Below is a small trained network, with its code and all its weights. Each question gives an input and a class and asks what happens when units are switched off, that is, made to give their printed mean instead of their output.

import numpy as np


def w(rows, s, z=0):
    codes = np.array(rows[::2]) - 128.0
    scale = np.full(codes.shape[1], s)
    scale[-1] = z or s
    return codes * scale


def norm(h):
    return h / np.sqrt((h * h).mean(-1, keepdims=True) + 1e-5)


def f(y):
    return y / 2 * (1 + np.tanh(0.7978845608 * (y + 0.044715 * y**3)))


def log_softmax(a):
    a = a - a.max(-1, keepdims=True)
    return a - np.log(np.exp(a).sum(-1, keepdims=True))


def net(x, mask):
    res = np.array(x, float).reshape(1, 7) / 4 @ E
    u = 0
    for l in range(3):
        y = f(norm(res) @ A[l][:, :-1].T + A[l][:, -1])
        res = res + np.where(mask[u : u + 10], y, B[l][:, -1]) @ B[l][:, :-1]
        u += 10
    return log_softmax(norm(res)[-1] @ U[:, :-1].T + U[:, -1])


A, B = {}, {}
E = w([
[98,226,196,215,140,103,164,58,172,175,193],'x0',
[131,147,255,130,234,147,90,100,117,87,113],'x1',
[81,207,41,97,223,15,167,133,117,203,217],'x2',
[55,27,233,47,215,99,164,119,203,147,141],'x3',
[52,190,118,112,118,158,196,122,89,24,119],'x4',
[156,170,227,142,207,45,104,157,166,77,112],'x5',
[177,110,198,6,162,148,94,12,182,121,75],'x6',
],0.0064)
A[0] = w([
[67,64,104,74,65,126,167,194,129,18,89,26],'L0N1',
[136,32,95,103,65,107,121,166,158,164,131,82],'L0N2',
[121,72,193,39,161,101,130,95,181,180,108,216],'L0N3',
[179,137,137,82,173,119,88,147,121,142,91,77],'L0N4',
[104,111,215,224,97,153,148,165,166,157,161,9],'L0N5',
[117,114,50,3,143,118,129,163,129,100,117,227],'L0N6',
[167,156,125,140,89,187,103,147,122,113,104,234],'L0N7',
[176,74,125,130,96,203,98,149,102,124,122,131],'L0N8',
[152,91,146,186,98,148,137,108,130,110,144,115],'L0N9',
[197,97,139,94,189,84,97,179,151,112,94,138],'L0N10',
],0.011,0.0016)
B[0] = w([
[201,131,178,156,73,255,193,191,152,194,88,205],'L0N1',
[83,86,123,133,106,187,210,191,159,128,44,191],'L0N2',
[174,131,189,176,207,96,176,23,124,76,203,254],'L0N3',
[245,89,113,124,106,41,140,153,208,114,143,174],'L0N4',
[139,190,123,60,184,45,24,145,62,164,85,191],'L0N5',
[41,82,75,140,177,36,104,85,57,131,73,211],'L0N6',
[123,126,133,126,83,141,100,60,112,60,29,190],'L0N7',
[66,114,123,97,101,188,84,146,124,146,68,196],'L0N8',
[132,133,152,191,209,175,65,141,109,161,103,157],'L0N9',
[151,113,98,102,175,63,25,159,7,133,166,199],'L0N10',
],0.0089,0.0095)
A[1] = w([
[82,50,141,121,98,207,30,89,128,134,184,79],'L1N1',
[108,148,132,94,47,191,115,197,125,194,93,123],'L1N2',
[186,88,90,140,69,193,131,179,164,199,94,121],'L1N3',
[194,97,71,8,94,165,193,115,58,34,182,75],'L1N4',
[139,149,120,86,103,171,180,255,118,112,101,56],'L1N5',
[148,69,197,31,170,148,97,130,176,152,202,3],'L1N6',
[185,32,185,75,128,182,104,181,179,150,172,69],'L1N7',
[45,195,93,58,109,102,126,177,153,167,194,52],'L1N8',
[61,85,80,57,113,124,119,137,86,146,71,217],'L1N9',
[27,129,148,151,166,71,180,189,144,235,218,79],'L1N10',
],0.01,0.0017)
B[1] = w([
[142,46,216,169,176,136,203,209,78,146,94,153],'L1N1',
[118,131,210,151,127,203,93,83,86,48,41,239],'L1N2',
[199,92,77,99,99,197,103,165,92,104,117,226],'L1N3',
[39,61,97,134,197,112,114,137,58,109,139,156],'L1N4',
[75,79,215,146,86,193,102,61,100,121,53,194],'L1N5',
[139,208,119,45,14,113,72,127,19,224,216,195],'L1N6',
[114,220,72,166,168,37,144,126,108,171,153,163],'L1N7',
[77,123,61,147,203,160,188,145,206,171,117,170],'L1N8',
[30,177,127,77,159,164,195,135,196,91,95,254],'L1N9',
[139,17,2,126,189,85,194,170,183,129,41,229],'L1N10',
],0.0092,0.0063)
A[2] = w([
[29,96,54,90,142,123,145,85,129,103,136,133],'L2N1',
[85,106,125,119,81,179,65,179,166,190,116,41],'L2N2',
[83,134,98,180,128,75,198,191,132,90,144,41],'L2N3',
[144,213,136,131,75,184,197,106,108,102,199,224],'L2N4',
[93,58,115,80,82,133,181,101,74,132,60,229],'L2N5',
[168,11,185,106,171,177,165,86,168,182,127,81],'L2N6',
[143,115,160,146,139,54,99,155,47,117,182,151],'L2N7',
[90,111,143,157,51,136,87,247,119,89,83,211],'L2N8',
[90,189,63,128,121,84,88,111,93,38,127,73],'L2N9',
[120,181,169,184,45,170,190,75,142,103,241,3],'L2N10',
],0.011,0.0016)
B[2] = w([
[191,202,114,252,92,125,66,205,162,172,164,213],'L2N1',
[188,168,138,140,88,140,131,182,97,96,95,157],'L2N2',
[116,126,87,120,155,152,167,130,134,175,89,168],'L2N3',
[125,131,147,140,156,203,194,86,174,201,139,152],'L2N4',
[161,106,66,176,194,138,144,140,169,140,119,254],'L2N5',
[90,255,123,94,90,84,107,205,164,154,192,187],'L2N6',
[101,175,176,143,143,84,42,94,120,109,94,229],'L2N7',
[163,107,135,123,90,167,115,36,73,146,142,219],'L2N8',
[160,92,170,82,132,94,186,190,142,201,199,181],'L2N9',
[64,169,165,114,25,190,164,175,134,136,175,150],'L2N10',
],0.012,0.0095)
U = w([
[78,169,182,105,79,173,195,107,158,143,200,85],'0',
[140,171,185,128,177,51,69,100,95,141,166,191],'1',
[103,130,51,177,175,108,177,181,172,168,119,178],'2',
[127,97,131,156,98,246,129,128,90,108,38,161],'3',
[145,39,101,98,54,123,136,120,132,44,177,3],'4',
],0.012,0.0035)

Each question gives the input, the list of numbers given to net, and the class t.
The units are the neurons (one row each of A and B). Each row of codes is followed by its name. A weight is (code - 128) times the scale printed after its matrix; where a second scale follows, it is the last column's (A, B and U).
mask holds one flag per neuron, layer by layer. A switched-off neuron (its flag False) gives its mean, the last column of its row in B, instead of its output. The means were averaged over made-up inputs and are rounded, as every weight is.
A unit's drop is (log p(t) with every unit on - log p(t) with that unit switched off) / (log p(t) with every unit on - log p(t) with every unit switched off).
The circuit of an input: a set's keep is (log p(t) with only the set's units on - log p(t) with every unit switched off) / (log p(t) with every unit on - log p(t) with every unit switched off). Starting from the 12 units with the biggest drops (on a tie, the unit counted first), units are removed one at a time, each time the one whose removal leaves the highest keep (on an exact tie, the one counted first), for as long as the keep stays at least 0.8.
circuit, biggest first: the units of the circuit, biggest drop first
most important unit: the unit with the biggest drop
k most important neurons: the k neurons with the biggest drops, biggest first
top k neurons in layer l: the k neurons of layer l with the biggest drops, biggest first
drop of u: that unit's drop, to one decimal
input [7,0,0,-2,8,7,2], class 0: 3 most important neurons -> (L0N6 L1N10 L0N10)
input [-2,-2,-2,1,-4,-7,5], class 2: circuit, biggest first -> (L2N5)
input [6,-7,-7,3,-8,-3,8], class 0: 2 most important neurons -> (L0N3 L0N10)
input [-3,5,3,-8,-8,-4,6], class 2: top 4 neurons in layer 0 -> (L0N3 L0N8 L0N1 L0N7)
input [5,-5,7,-6,3,6,7], class 2: 2 most important neurons -> (L0N7 L0N3)
input [7,7,-4,-4,5,4,8], class 0: 3 most important neurons -> (L0N6 L0N10 L2N10)
input [-6,1,-2,6,8,0,3], class 1: 2 most important neurons -> (L0N3 L0N2)
input [4,-5,-1,-6,2,-2,0], class 0: 2 most important neurons -> (L0N1 L0N2)
input [5,6,-4,-6,3,-3,-7], class 1: top 2 neurons in layer 0 -> (L0N5 L0N1)
input [-5,-7,-4,6,4,3,4], class 2: top 2 neurons in layer 0 -> (L0N3 L0N6)
input [1,-3,-1,-4,-1,4,0], class 1: 4 most important neurons -> (L0N1 L0N2 L0N8 L2N9)
input [-7,3,-1,-6,1,6,5], class 1: top 2 neurons in layer 0 -> (L0N10 L0N2)
input [-3,-4,-5,8,5,2,3], class 0: 3 most important neurons -> (L0N3 L0N1 L1N10)
input [7,2,5,-6,6,5,5], class 2: circuit, biggest first -> (L0N3)
input [-7,-4,-1,-3,-1,6,5], class 2: top 2 neurons in layer 1 -> (L1N9 L1N2)
input [-2,-7,-1,5,-4,-6,4], class 2: top 2 neurons in layer 0 -> (L0N3 L0N6)
input [1,6,-8,2,7,7,0], class 1: drop of L0N2 -> 0.1
input [-1,-3,0,-3,-3,-1,8], class 2: drop of L0N2 -> 0.3
input [-5,5,1,-2,-1,1,0], class 1: drop of L0N10 -> 1.0
input [7,-4,6,0,7,8,5], class 2: most important unit -> L1N10
input [8,8,8,-5,1,-4,4], class 2: top 2 neurons in layer 0 -> (L0N3 L0N7)
input [7,3,-6,5,6,1,5], class 0: top 2 neurons in layer 2 -> (L2N10 L2N4)
